Below is a small trained network, with its code and all its weights. Each question gives an input and a class and asks what happens when units are switched off, that is, made to give their printed mean instead of their output.

import numpy as np


def w(rows, s, z=0):
    codes = np.array(rows[::2]) - 128.0
    scale = np.full(codes.shape[1], s)
    scale[-1] = z or s
    return codes * scale


def f(y):
    return y / 2 * (1 + np.tanh(0.7978845608 * (y + 0.044715 * y**3)))


def log_softmax(a):
    a = a - a.max(-1, keepdims=True)
    return a - np.log(np.exp(a).sum(-1, keepdims=True))


def net(x, mask):
    res = np.array(x, float).reshape(1, 4) / 4 @ E
    y = f(res @ A[0][:, :-1].T + A[0][:, -1])
    res = res + np.where(mask, y, B[0][:, -1]) @ B[0][:, :-1]
    return log_softmax(res[-1] @ U[:, :-1].T + U[:, -1])


A, B = {}, {}
E = w([
[89,58,19,46,211],'x0',
[127,45,244,19,116],'x1',
[193,199,82,35,77],'x2',
[129,126,122,129,121],'x3',
],0.012)
A[0] = w([
[126,188,160,155,70,254],'neuron 1',
[162,188,117,132,125,31],'neuron 2',
[11,72,135,213,162,66],'neuron 3',
[131,195,161,153,66,22],'neuron 4',
[136,113,141,83,132,81],'neuron 5',
[96,80,99,94,177,252],'neuron 6',
[143,166,84,202,140,225],'neuron 7',
[111,145,44,77,191,72],'neuron 8',
[113,148,190,115,91,93],'neuron 9',
[154,201,183,172,94,156],'neuron 10',
[97,207,43,66,158,101],'neuron 11',
[180,127,75,110,128,110],'neuron 12',
[136,57,73,102,170,167],'neuron 13',
[148,96,171,128,37,97],'neuron 14',
[165,177,162,161,94,244],'neuron 15',
[193,116,85,208,139,173],'neuron 16',
[78,165,121,187,123,9],'neuron 17',
[75,61,74,91,154,13],'neuron 18',
[57,85,93,104,154,57],'neuron 19',
[101,115,191,155,128,154],'neuron 20',
[244,155,122,72,105,36],'neuron 21',
[116,177,63,110,143,107],'neuron 22',
[84,93,208,155,135,146],'neuron 23',
[195,202,179,162,120,26],'neuron 24',
[81,68,138,132,109,80],'neuron 25',
[136,148,124,141,91,158],'neuron 26',
[142,140,128,39,154,13],'neuron 27',
[133,110,171,66,141,2],'neuron 28',
[115,159,91,219,130,9],'neuron 29',
[138,111,112,71,138,172],'neuron 30',
[135,116,87,172,217,5],'neuron 31',
[75,80,80,165,116,220],'neuron 32',
[105,164,151,24,85,67],'neuron 33',
[160,171,88,70,170,113],'neuron 34',
[144,50,148,59,78,203],'neuron 35',
[130,78,143,86,93,14],'neuron 36',
[121,88,167,141,98,167],'neuron 37',
[124,189,40,98,134,110],'neuron 38',
[109,103,159,147,85,151],'neuron 39',
[116,142,106,69,127,81],'neuron 40',
],0.012,0.006)
B[0] = w([
[129,83,177,76,189,227],'neuron 1',
[90,132,110,133,89,156],'neuron 2',
[40,206,48,9,165,218],'neuron 3',
[69,207,70,144,101,185],'neuron 4',
[105,167,117,75,157,166],'neuron 5',
[103,207,86,137,64,233],'neuron 6',
[77,174,62,34,119,219],'neuron 7',
[174,68,145,183,122,209],'neuron 8',
[161,84,155,191,117,174],'neuron 9',
[52,169,104,53,180,224],'neuron 10',
[156,122,163,179,59,213],'neuron 11',
[160,124,112,152,107,168],'neuron 12',
[74,166,108,97,141,219],'neuron 13',
[204,106,128,167,116,185],'neuron 14',
[156,112,160,62,184,222],'neuron 15',
[34,178,95,73,173,193],'neuron 16',
[168,114,202,143,207,161],'neuron 17',
[121,114,137,59,233,201],'neuron 18',
[111,148,126,98,198,186],'neuron 19',
[188,80,121,171,89,183],'neuron 20',
[96,96,103,2,209,205],'neuron 21',
[148,102,157,160,66,180],'neuron 22',
[175,66,185,215,81,204],'neuron 23',
[58,192,44,117,89,192],'neuron 24',
[164,77,204,134,131,160],'neuron 25',
[138,88,167,89,153,159],'neuron 26',
[112,161,112,134,62,189],'neuron 27',
[1,166,79,72,105,180],'neuron 28',
[175,58,224,99,225,188],'neuron 29',
[117,92,166,124,103,198],'neuron 30',
[103,151,73,189,78,166],'neuron 31',
[128,94,184,147,168,189],'neuron 32',
[86,183,130,45,169,212],'neuron 33',
[163,117,143,178,82,191],'neuron 34',
[114,98,133,123,224,251],'neuron 35',
[87,185,57,102,96,167],'neuron 36',
[190,98,119,191,118,176],'neuron 37',
[170,126,100,214,89,204],'neuron 38',
[156,100,120,187,106,164],'neuron 39',
[113,103,110,160,98,170],'neuron 40',
],0.0077,0.015)
U = w([
[137,104,172,86,187,18],'0',
[100,181,60,97,82,253],'1',
[247,77,189,235,40,199],'2',
],0.015,0.0017)

Each question gives the input, the list of numbers given to net, and the class t.
The units are the neurons (one row each of A and B). Each row of codes is followed by its name. A weight is (code - 128) times the scale printed after its matrix; where a second scale follows, it is the last column's (A, B and U).
mask holds one flag per neuron, in row order. A switched-off neuron (its flag False) gives its mean, the last column of its row in B, instead of its output. The means were averaged over made-up inputs and are rounded, as every weight is.
A unit's drop is (log p(t) with every unit on - log p(t) with that unit switched off) / (log p(t) with every unit on - log p(t) with every unit switched off).
The circuit of an input: a set's keep is (log p(t) with only the set's units on - log p(t) with every unit switched off) / (log p(t) with every unit on - log p(t) with every unit switched off). Starting from the 12 units with the biggest drops (on a tie, the unit counted first), units are removed one at a time, each time the one whose removal leaves the highest keep (on an exact tie, the one counted first), for as long as the keep stays at least 0.8.
units of the circuit, in order: the units of the circuit, biggest drop first
unit that matters most: the unit with the biggest drop
k most important neurons: the k neurons with the biggest drops, biggest first
drop when u is switched off: that unit's drop, to one decimal
input [-3,-5,-3,7], class 0: units of the circuit, in order => neuron 29
input [8,0,-1,1], class 1: 3 most important neurons => neuron 6; neuron 29; neuron 1
input [-5,-1,0,-4], class 0: 2 most important neurons => neuron 1; neuron 6
input [3,-3,-6,0], class 1: 2 most important neurons => neuron 3; neuron 31
input [-8,0,0,3], class 0: 4 most important neurons => neuron 10; neuron 1; neuron 15; neuron 6
input [-6,2,8,8], class 0: 4 most important neurons => neuron 1; neuron 15; neuron 21; neuron 6
input [-6,2,4,3], class 0: 3 most important neurons => neuron 1; neuron 15; neuron 6
input [8,-8,1,1], class 2: 2 most important neurons => neuron 8; neuron 11
input [-6,-7,0,6], class 0: 4 most important neurons => neuron 29; neuron 1; neuron 17; neuron 15
input [8,-3,-8,-1], class 1: 3 most important neurons => neuron 3; neuron 6; neuron 31
input [0,2,5,-5], class 0: 3 most important neurons => neuron 6; neuron 24; neuron 7
input [-3,3,7,1], class 0: 2 most important neurons => neuron 6; neuron 21
input [4,4,2,7], class 1: drop when neuron 1 is switched off => 0.2
input [-2,-7,-8,4], class 0: drop when neuron 29 is switched off => 2.4
input [8,3,3,1], class 1: drop when neuron 6 is switched off => 1.1
input [-8,-6,-5,6], class 0: unit that matters most => neuron 29
